Here is a tiny trained network, its code and every weight. The questions are about switching its units off for an input and a class, where a switched-off unit gives its printed mean instead of its output.

import numpy as np


def w(rows, s, z=0):
    codes = np.array(rows[::2]) - 128.0
    scale = np.full(codes.shape[1], s)
    scale[-1] = z or s
    return codes * scale


def f(y):
    return np.maximum(y, 0)


def log_softmax(a):
    a = a - a.max(-1, keepdims=True)
    return a - np.log(np.exp(a).sum(-1, keepdims=True))


def net(x, mask):
    res = np.array(x, float).reshape(1, 6) / 4 @ E
    y = f(res @ A[0][:, :-1].T + A[0][:, -1])
    res = res + np.where(mask, y, B[0][:, -1]) @ B[0][:, :-1]
    return log_softmax(res[-1] @ U[:, :-1].T + U[:, -1])


A, B = {}, {}
E = w([
[176,147,116,42],'x0',
[132,177,252,126],'x1',
[129,125,129,128],'x2',
[128,128,128,128],'x3',
[32,101,136,79],'x4',
[128,127,128,128],'x5',
],0.019)
A[0] = w([
[128,177,254,122,139],'neuron 1',
[137,154,133,151,77],'neuron 2',
[146,164,136,55,147],'neuron 3',
[99,139,172,197,128],'neuron 4',
[98,82,88,118,131],'neuron 5',
[82,109,150,50,129],'neuron 6',
[94,135,167,119,55],'neuron 7',
[81,85,97,240,236],'neuron 8',
[145,147,146,167,107],'neuron 9',
[102,91,121,44,138],'neuron 10',
[125,128,86,92,193],'neuron 11',
[200,94,60,154,253],'neuron 12',
[157,158,164,182,153],'neuron 13',
[137,112,123,205,254],'neuron 14',
[189,132,96,99,209],'neuron 15',
[55,97,156,116,104],'neuron 16',
[33,136,127,77,135],'neuron 17',
[74,121,134,238,252],'neuron 18',
[101,86,78,107,169],'neuron 19',
[145,146,181,90,88],'neuron 20',
],0.017,0.0082)
B[0] = w([
[147,103,178,17,250],'neuron 1',
[133,134,147,124,146],'neuron 2',
[141,141,61,98,183],'neuron 3',
[146,98,208,149,194],'neuron 4',
[86,137,81,145,179],'neuron 5',
[119,101,87,100,180],'neuron 6',
[103,100,143,84,153],'neuron 7',
[50,210,165,155,238],'neuron 8',
[159,127,183,109,166],'neuron 9',
[130,87,75,131,182],'neuron 10',
[143,100,57,179,178],'neuron 11',
[164,170,125,199,233],'neuron 12',
[165,135,188,99,199],'neuron 13',
[122,194,192,172,208],'neuron 14',
[193,159,94,133,197],'neuron 15',
[48,83,146,108,174],'neuron 16',
[18,28,94,112,190],'neuron 17',
[59,93,252,172,234],'neuron 18',
[88,126,63,164,191],'neuron 19',
[111,149,114,65,175],'neuron 20',
],0.012,0.026)
U = w([
[134,227,143,219,149],'0',
[250,151,61,201,254],'1',
[188,150,222,130,123],'2',
[247,206,119,54,138],'3',
[44,118,108,193,106],'4',
[147,53,25,165,88],'5',
[91,41,183,112,51],'6',
[127,85,84,37,82],'7',
],0.011,0.0046)

Each question gives the input, the list of numbers given to net, and the class t.
The units are the neurons (one row each of A and B). Each row of codes is followed by its name. A weight is (code - 128) times the scale printed after its matrix; where a second scale follows, it is the last column's (A, B and U).
mask holds one flag per neuron, in row order. A switched-off neuron (its flag False) gives its mean, the last column of its row in B, instead of its output. The means were averaged over made-up inputs and are rounded, as every weight is.
A unit's drop is (log p(t) with every unit on - log p(t) with that unit switched off) / (log p(t) with every unit on - log p(t) with every unit switched off).
The circuit of an input: a set's keep is (log p(t) with only the set's units on - log p(t) with every unit switched off) / (log p(t) with every unit on - log p(t) with every unit switched off). Starting from the 12 units with the biggest drops (on a tie, the unit counted first), units are removed one at a time, each time the one whose removal leaves the highest keep (on an exact tie, the one counted first), for as long as the keep stays at least 0.8.
circuit, biggest first: the units of the circuit, biggest drop first
k most important neurons: the k neurons with the biggest drops, biggest first
drop of u: that unit's drop, to one decimal
input [1,2,5,-4,-7,-5], class 3: circuit, biggest first : [neuron 18]
input [1,-2,-1,2,6,-4], class 5: 2 most important neurons : [neuron 18; neuron 8]
input [1,-7,5,-6,8,-3], class 5: 2 most important neurons : [neuron 18; neuron 10]
input [-6,-2,-5,-2,0,-6], class 0: 3 most important neurons : [neuron 17; neuron 14; neuron 8]
input [-2,0,8,3,5,-6], class 4: 2 most important neurons : [neuron 1; neuron 13]
input [-4,0,-8,7,-1,-6], class 0: 2 most important neurons : [neuron 1; neuron 8]
input [1,-3,-5,5,-1,7], class 1: 2 most important neurons : [neuron 18; neuron 8]
input [2,6,1,6,-7,8], class 3: drop of neuron 18 : 0.2
input [1,-8,-5,-8,-3,5], class 1: drop of neuron 11 : 0.1
input [2,2,-4,8,-4,-4], class 3: drop of neuron 18 : 0.2
